Below is a small trained network, with its code and all its weights. Each question gives an input and a target symbol and asks what happens when units are switched off, that is, made to give their printed mean instead of their output.

import numpy as np


def w(rows, s, z=0):
    codes = np.array(rows[::2]) - 128.0
    scale = np.full(codes.shape[1], s)
    scale[-1] = z or s
    return codes * scale


def f(y):
    return y / 2 * (1 + np.tanh(0.7978845608 * (y + 0.044715 * y**3)))


def softmax(a):
    e = np.exp(a - a.max(-1, keepdims=True))
    return e / e.sum(-1, keepdims=True)


def log_softmax(a):
    a = a - a.max(-1, keepdims=True)
    return a - np.log(np.exp(a).sum(-1, keepdims=True))


def net(x, mask):
    ids = ['ΓΛΠΣΨΩαβδεζημξτφ'.index(c) for c in x.split()]
    T = len(ids)
    res = E[ids] + P[:T]
    u = 0
    for l in range(3):
        r = res
        for j in range(3):
            rows = slice(3 * j, 3 * j + 3)
            q, k, v = (r @ M[l][rows].T for M in (Q, K, V))
            z = softmax(np.where(np.tri(T) > 0, q @ k.T / 3**0.5, -1e9)) @ v
            o = O[l][rows]
            res = res + np.where(mask[u + j], z, o[:, -1]) @ o[:, :-1]
        u += 3
        y = f(res @ A[l][:, :-1].T + A[l][:, -1])
        res = res + np.where(mask[u : u + 8], y, B[l][:, -1]) @ B[l][:, :-1]
        u += 8
    return log_softmax(res[-1] @ U[:, :-1].T + U[:, -1])


Q, K, V, O, A, B = {}, {}, {}, {}, {}, {}
E = w([
[92,39,208],'Γ',
[90,170,114],'Λ',
[142,182,80],'Π',
[148,48,178],'Σ',
[103,94,47],'Ψ',
[170,155,29],'Ω',
[253,88,250],'α',
[108,153,56],'β',
[87,161,96],'δ',
[23,210,146],'ε',
[145,195,102],'ζ',
[104,165,98],'η',
[105,172,116],'μ',
[72,242,93],'ξ',
[41,84,115],'τ',
[164,214,112],'φ',
],0.018)
P = w([
[73,110,3],'0',
[195,133,230],'1',
[199,134,231],'2',
[201,130,224],'3',
[203,122,211],'4',
[205,125,219],'5',
[205,116,203],'6',
],0.0067)
Q[0] = w([
[97,91,84],'0.h0',
[140,198,108],'0.h0',
[220,166,118],'0.h0',
[222,152,144],'0.h1',
[53,236,81],'0.h1',
[131,120,151],'0.h1',
[128,16,64],'0.h2',
[120,254,129],'0.h2',
[207,106,217],'0.h2',
],0.0091)
K[0] = w([
[145,120,200],'0.h0',
[77,187,79],'0.h0',
[141,159,85],'0.h0',
[81,126,138],'0.h1',
[110,73,97],'0.h1',
[138,144,149],'0.h1',
[245,126,117],'0.h2',
[131,136,74],'0.h2',
[138,29,159],'0.h2',
],0.012)
V[0] = w([
[144,181,148],'0.h0',
[227,61,101],'0.h0',
[130,204,255],'0.h0',
[59,132,166],'0.h1',
[143,191,106],'0.h1',
[129,57,89],'0.h1',
[120,159,151],'0.h2',
[110,93,80],'0.h2',
[24,82,140],'0.h2',
],0.0076)
O[0] = w([
[92,196,162,177],'0.h0',
[135,148,109,3],'0.h0',
[150,89,177,98],'0.h0',
[41,147,169,123],'0.h1',
[144,149,234,219],'0.h1',
[59,43,103,75],'0.h1',
[132,107,255,157],'0.h2',
[34,185,184,122],'0.h2',
[130,101,71,110],'0.h2',
],0.0051,0.0026)
A[0] = w([
[121,241,37,159],'0.n0',
[111,89,42,118],'0.n1',
[31,59,197,195],'0.n2',
[174,116,133,36],'0.n3',
[206,106,104,89],'0.n4',
[41,170,132,78],'0.n5',
[148,254,204,255],'0.n6',
[140,70,113,149],'0.n7',
],0.0085,0.0061)
B[0] = w([
[99,113,121,191],'0.n0',
[123,72,191,132],'0.n1',
[188,100,14,157],'0.n2',
[117,150,155,121],'0.n3',
[8,148,163,129],'0.n4',
[78,126,108,138],'0.n5',
[141,130,58,249],'0.n6',
[143,95,142,130],'0.n7',
],0.011,0.014)
Q[1] = w([
[71,78,170],'1.h0',
[62,125,148],'1.h0',
[123,109,233],'1.h0',
[47,126,248],'1.h1',
[167,254,180],'1.h1',
[178,129,81],'1.h1',
[141,169,10],'1.h2',
[135,6,200],'1.h2',
[6,51,98],'1.h2',
],0.0083)
K[1] = w([
[102,151,160],'1.h0',
[22,71,168],'1.h0',
[234,182,123],'1.h0',
[172,170,195],'1.h1',
[192,248,151],'1.h1',
[2,43,115],'1.h1',
[133,91,46],'1.h2',
[249,85,165],'1.h2',
[219,204,81],'1.h2',
],0.0093)
V[1] = w([
[98,12,132],'1.h0',
[202,79,92],'1.h0',
[89,212,174],'1.h0',
[254,191,75],'1.h1',
[38,126,197],'1.h1',
[95,158,154],'1.h1',
[229,177,92],'1.h2',
[199,169,104],'1.h2',
[101,151,158],'1.h2',
],0.006)
O[1] = w([
[208,228,136,170],'1.h0',
[148,119,46,196],'1.h0',
[149,117,2,3],'1.h0',
[132,214,59,118],'1.h1',
[156,143,111,24],'1.h1',
[87,99,93,73],'1.h1',
[55,127,111,157],'1.h2',
[63,167,89,145],'1.h2',
[139,121,74,65],'1.h2',
],0.0056,0.0044)
A[1] = w([
[51,190,99,130],'1.n0',
[153,132,96,97],'1.n1',
[72,96,27,3],'1.n2',
[109,7,114,226],'1.n3',
[225,165,150,233],'1.n4',
[132,200,142,35],'1.n5',
[188,55,134,14],'1.n6',
[220,164,134,99],'1.n7',
],0.012,0.0047)
B[1] = w([
[167,154,138,255],'1.n0',
[160,93,121,166],'1.n1',
[114,175,146,243],'1.n2',
[157,72,81,214],'1.n3',
[78,58,98,232],'1.n4',
[172,117,189,156],'1.n5',
[143,255,179,167],'1.n6',
[102,140,156,190],'1.n7',
],0.011,0.0083)
Q[2] = w([
[159,117,144],'2.h0',
[101,127,83],'2.h0',
[100,93,125],'2.h0',
[179,132,84],'2.h1',
[81,133,129],'2.h1',
[169,146,165],'2.h1',
[160,140,201],'2.h2',
[54,211,91],'2.h2',
[94,95,6],'2.h2',
],0.02)
K[2] = w([
[149,99,121],'2.h0',
[74,142,164],'2.h0',
[157,162,77],'2.h0',
[175,124,57],'2.h1',
[107,117,196],'2.h1',
[253,221,140],'2.h1',
[216,126,136],'2.h2',
[5,199,118],'2.h2',
[31,81,26],'2.h2',
],0.012)
V[2] = w([
[66,149,27],'2.h0',
[149,163,58],'2.h0',
[131,99,76],'2.h0',
[71,185,188],'2.h1',
[129,105,71],'2.h1',
[68,111,92],'2.h1',
[40,129,134],'2.h2',
[133,1,174],'2.h2',
[135,245,116],'2.h2',
],0.0073)
O[2] = w([
[160,93,114,200],'2.h0',
[124,97,156,203],'2.h0',
[207,56,62,153],'2.h0',
[174,109,152,76],'2.h1',
[127,57,1,168],'2.h1',
[97,85,118,132],'2.h1',
[97,69,115,97],'2.h2',
[70,155,61,9],'2.h2',
[229,168,134,214],'2.h2',
],0.0066,0.011)
A[2] = w([
[169,113,113,106],'2.n0',
[102,199,143,132],'2.n1',
[20,112,51,81],'2.n2',
[6,136,168,151],'2.n3',
[172,221,172,2],'2.n4',
[68,111,120,60],'2.n5',
[122,167,31,18],'2.n6',
[180,74,147,63],'2.n7',
],0.011,0.0092)
B[2] = w([
[71,156,125,193],'2.n0',
[255,67,123,154],'2.n1',
[77,198,222,225],'2.n2',
[222,61,164,156],'2.n3',
[4,81,149,253],'2.n4',
[180,171,209,141],'2.n5',
[159,231,141,157],'2.n6',
[117,134,174,163],'2.n7',
],0.0076,0.011)
U = w([
[173,85,59,116],'Γ',
[102,103,124,199],'Λ',
[139,76,170,180],'Π',
[117,26,100,227],'Σ',
[37,80,144,226],'Ψ',
[171,49,158,115],'Ω',
[115,1,195,106],'α',
[124,104,145,195],'β',
[93,82,223,38],'δ',
[171,215,121,73],'ε',
[66,162,194,3],'ζ',
[161,141,176,121],'η',
[212,82,166,10],'μ',
[156,177,223,113],'ξ',
[75,209,89,114],'τ',
[181,139,124,181],'φ',
],0.013,0.0056)

Each question gives the input, a string of symbols that net reads in full, and the target symbol t.
The units are the heads (3 rows each of Q, K, V and O) and the neurons (one row each of A and B). Each row of codes is followed by its name. A weight is (code - 128) times the scale printed after its matrix; where a second scale follows, it is the last column's (O, A, B and U).
mask holds one flag per unit, layer by layer, with each layer's heads first. A switched-off unit (its flag False) gives its mean, the last column of its rows in O or B, instead of its output. The means were averaged over made-up inputs and are rounded, as every weight is.
A unit's drop is (log p(t) with every unit on - log p(t) with that unit switched off) / (log p(t) with every unit on - log p(t) with every unit switched off).
The circuit of an input: a set's keep is (log p(t) with only the set's units on - log p(t) with every unit switched off) / (log p(t) with every unit on - log p(t) with every unit switched off). Starting from the 12 units with the biggest drops (on a tie, the unit counted first), units are removed one at a time, each time the one whose removal leaves the highest keep (on an exact tie, the one counted first), for as long as the keep stays at least 0.8.
circuit, biggest first: the units of the circuit, biggest drop first
k most important neurons: the k neurons with the biggest drops, biggest first
which heads matter: for each layer, one digit per head in row order, 1 if its drop is at least 0.15 and else 0, layers parted by /
input ξ β φ, target μ: circuit, biggest first -> (2.h2 0.n6 1.n2 0.n5)
input ξ Ψ Ψ, target Ψ: 4 most important neurons -> (0.n6 2.n2 1.n0 1.n3)
input φ β Ω ξ β Γ η, target ξ: circuit, biggest first -> (2.h2 1.n4 1.n3)
input μ α ξ Γ, target Γ: circuit, biggest first -> (1.n3 0.n2)
input ξ Σ Σ Σ φ ζ, target μ: 3 most important neurons -> (1.n3 0.n6 0.n5)
input Λ δ ε ε τ α, target α: circuit, biggest first -> (1.n4)
input β β ζ Π δ ξ, target ξ: circuit, biggest first -> (2.h1 0.n2 1.n5)
input δ ε φ φ, target Ψ: 2 most important neurons -> (1.n4 0.n1)
input μ φ ξ ξ ξ Π, target Γ: 2 most important neurons -> (0.n6 2.n4)
input ξ ξ α φ ζ, target μ: 3 most important neurons -> (1.n3 0.n5 0.n0)
input ξ β ε Ω, target μ: circuit, biggest first -> (2.h2 0.n5 1.n2)
input ξ μ α φ δ, target μ: 3 most important neurons -> (0.n6 0.n1 1.n5)
input ξ φ Λ, target μ: which heads matter -> 010 / 100 / 001
input ξ α Ψ μ, target μ: circuit, biggest first -> (2.h2 1.n2 2.n4)
input Ψ Ψ μ Π ξ ε Λ, target δ: 4 most important neurons -> (1.n4 0.n1 2.n2 2.n3)
input Ω ζ β φ Π, target τ: 3 most important neurons -> (0.n1 0.n6 0.n0)
input Ω φ β φ δ, target τ: 4 most important neurons -> (0.n1 0.n6 0.n0 1.n6)
input β Λ Π, target ζ: most important neuron -> (0.n1)
input φ η ξ β μ, target ξ: 2 most important neurons -> (1.n2 1.n4)
input η Π ξ Σ, target Σ: 4 most important neurons -> (1.n6 1.n3 2.n2 1.n2)
input β Ψ Γ φ ξ ε μ, target ζ: most important neuron -> (0.n1)
input Ω Ω β δ ξ α β, target τ: which heads matter -> 010 / 011 / 001
input ξ φ α Σ β Π, target μ: which heads matter -> 010 / 101 / 001
input Ω μ Σ, target Σ: which heads matter -> 000 / 000 / 001
input Ω Π α ξ Π Λ ζ, target τ: which heads matter -> 010 / 010 / 001
input φ α η Π τ Λ, target ξ: which heads matter -> 010 / 011 / 001
